Here is a tiny trained network, its code and every weight. The questions are about switching its units off for an input and a target symbol, where a switched-off unit gives its printed mean instead of its output.

import numpy as np


def w(rows, s, z=0):
    codes = np.array(rows[::2]) - 128.0
    scale = np.full(codes.shape[1], s)
    scale[-1] = z or s
    return codes * scale


def f(y):
    return y / 2 * (1 + np.tanh(0.7978845608 * (y + 0.044715 * y**3)))


def softmax(a):
    e = np.exp(a - a.max(-1, keepdims=True))
    return e / e.sum(-1, keepdims=True)


def log_softmax(a):
    a = a - a.max(-1, keepdims=True)
    return a - np.log(np.exp(a).sum(-1, keepdims=True))


def net(x, mask):
    ids = ['ζθλπτψ'.index(c) for c in x.split()]
    T = len(ids)
    res = E[ids] + P[:T]
    q, k, v = (res @ M[0].T for M in (Q, K, V))
    z = softmax(np.where(np.tri(T) > 0, q @ k.T / 4**0.5, -1e9)) @ v
    res = res + np.where(mask[0], z, O[0][:, -1]) @ O[0][:, :-1]
    y = f(res @ A[0][:, :-1].T + A[0][:, -1])
    res = res + np.where(mask[1:9], y, B[0][:, -1]) @ B[0][:, :-1]
    return log_softmax(res[-1] @ U[:, :-1].T + U[:, -1])


Q, K, V, O, A, B = {}, {}, {}, {}, {}, {}
E = w([
[81,184,204,157,197,115],'ζ',
[24,133,86,139,202,146],'θ',
[127,208,38,205,156,67],'λ',
[65,184,156,133,89,225],'π',
[114,75,174,184,114,156],'τ',
[139,174,200,139,5,160],'ψ',
],0.014)
P = w([
[61,169,83,237,100,154],'0',
[113,199,131,168,186,205],'1',
[1,180,73,149,51,100],'2',
[178,116,93,154,165,186],'3',
[74,123,162,35,92,113],'4',
[69,103,101,130,127,161],'5',
],0.0092)
Q[0] = w([
[95,123,111,153,159,158],'head 1',
[249,131,99,19,203,170],'head 1',
[27,130,133,24,54,9],'head 1',
[177,64,101,113,120,85],'head 1',
],0.015)
K[0] = w([
[131,131,154,118,145,93],'head 1',
[90,145,157,254,123,156],'head 1',
[253,120,108,113,201,207],'head 1',
[137,174,128,132,153,166],'head 1',
],0.019)
V[0] = w([
[194,254,65,35,99,93],'head 1',
[241,146,66,110,61,42],'head 1',
[156,170,144,143,49,179],'head 1',
[174,150,193,189,176,104],'head 1',
],0.0096)
O[0] = w([
[60,58,134,205,180,74,86],'head 1',
[1,145,70,243,112,106,6],'head 1',
[60,85,86,52,32,108,140],'head 1',
[178,74,85,228,211,196,146],'head 1',
],0.0086,0.012)
A[0] = w([
[130,154,33,106,169,107,70],'neuron 1',
[71,216,174,127,122,119,253],'neuron 2',
[170,182,206,175,43,70,154],'neuron 3',
[79,105,160,215,158,173,147],'neuron 4',
[142,46,54,130,116,214,233],'neuron 5',
[124,141,102,88,245,82,91],'neuron 6',
[175,219,101,145,128,60,166],'neuron 7',
[44,127,146,142,139,173,108],'neuron 8',
],0.011,0.0022)
B[0] = w([
[41,46,166,109,81,149,171],'neuron 1',
[161,66,22,159,191,76,242],'neuron 2',
[2,199,94,223,185,159,209],'neuron 3',
[76,244,165,61,98,237,225],'neuron 4',
[168,71,77,148,154,226,206],'neuron 5',
[62,118,211,69,11,61,253],'neuron 6',
[170,23,41,177,151,84,214],'neuron 7',
[241,124,130,146,118,83,205],'neuron 8',
],0.009,0.0056)
U = w([
[216,44,253,211,29,212,96],'ζ',
[210,210,131,91,168,69,138],'θ',
[188,172,23,82,131,200,192],'λ',
[124,174,128,177,67,183,6],'π',
[165,80,70,153,66,128,87],'τ',
[114,107,143,29,80,159,183],'ψ',
],0.0048,0.0022)

Each question gives the input, a string of symbols that net reads in full, and the target symbol t.
The units are the heads (4 rows each of Q, K, V and O) and the neurons (one row each of A and B). Each row of codes is followed by its name. A weight is (code - 128) times the scale printed after its matrix; where a second scale follows, it is the last column's (O, A, B and U).
mask holds one flag per unit, heads first, then neurons. A switched-off unit (its flag False) gives its mean, the last column of its rows in O or B, instead of its output. The means were averaged over made-up inputs and are rounded, as every weight is.
A unit's drop is (log p(t) with every unit on - log p(t) with that unit switched off) / (log p(t) with every unit on - log p(t) with every unit switched off).
The circuit of an input: a set's keep is (log p(t) with only the set's units on - log p(t) with every unit switched off) / (log p(t) with every unit on - log p(t) with every unit switched off). Starting from all 9 units, units are removed one at a time, each time the one whose removal leaves the highest keep (on an exact tie, the one counted first), for as long as the keep stays at least 0.8.
units of the circuit, in order: the units of the circuit, biggest drop first
top k neurons: the k neurons with the biggest drops, biggest first
drop of u: that unit's drop, to one decimal
input ζ τ π, target λ: top 2 neurons	[neuron 6; neuron 5]
input λ λ π λ π λ, target ψ: units of the circuit, in order	[head 1]
input ζ τ ψ, target λ: units of the circuit, in order	[head 1; neuron 6]
input θ π λ ψ, target π: units of the circuit, in order	[head 1; neuron 3]
input ζ λ π θ, target ψ: units of the circuit, in order	[head 1; neuron 2]
input λ ζ θ θ, target ψ: top 2 neurons	[neuron 6; neuron 8]
input λ ψ π, target τ: units of the circuit, in order	[head 1; neuron 4; neuron 2]
input τ λ θ, target π: top 2 neurons	[neuron 4; neuron 7]
input ψ τ τ, target λ: top 3 neurons	[neuron 6; neuron 5; neuron 1]
input λ ψ ζ, target τ: top 3 neurons	[neuron 2; neuron 4; neuron 8]
input ζ θ θ λ ψ, target π: top 2 neurons	[neuron 4; neuron 3]
input λ θ ζ ψ π, target τ: drop of neuron 8	0.1
input ζ θ ζ θ ψ θ, target τ: drop of head 1	1.2
input ζ θ λ τ, target π: drop of neuron 4	0.6
input π ζ ψ ζ, target τ: top neuron	[neuron 2]
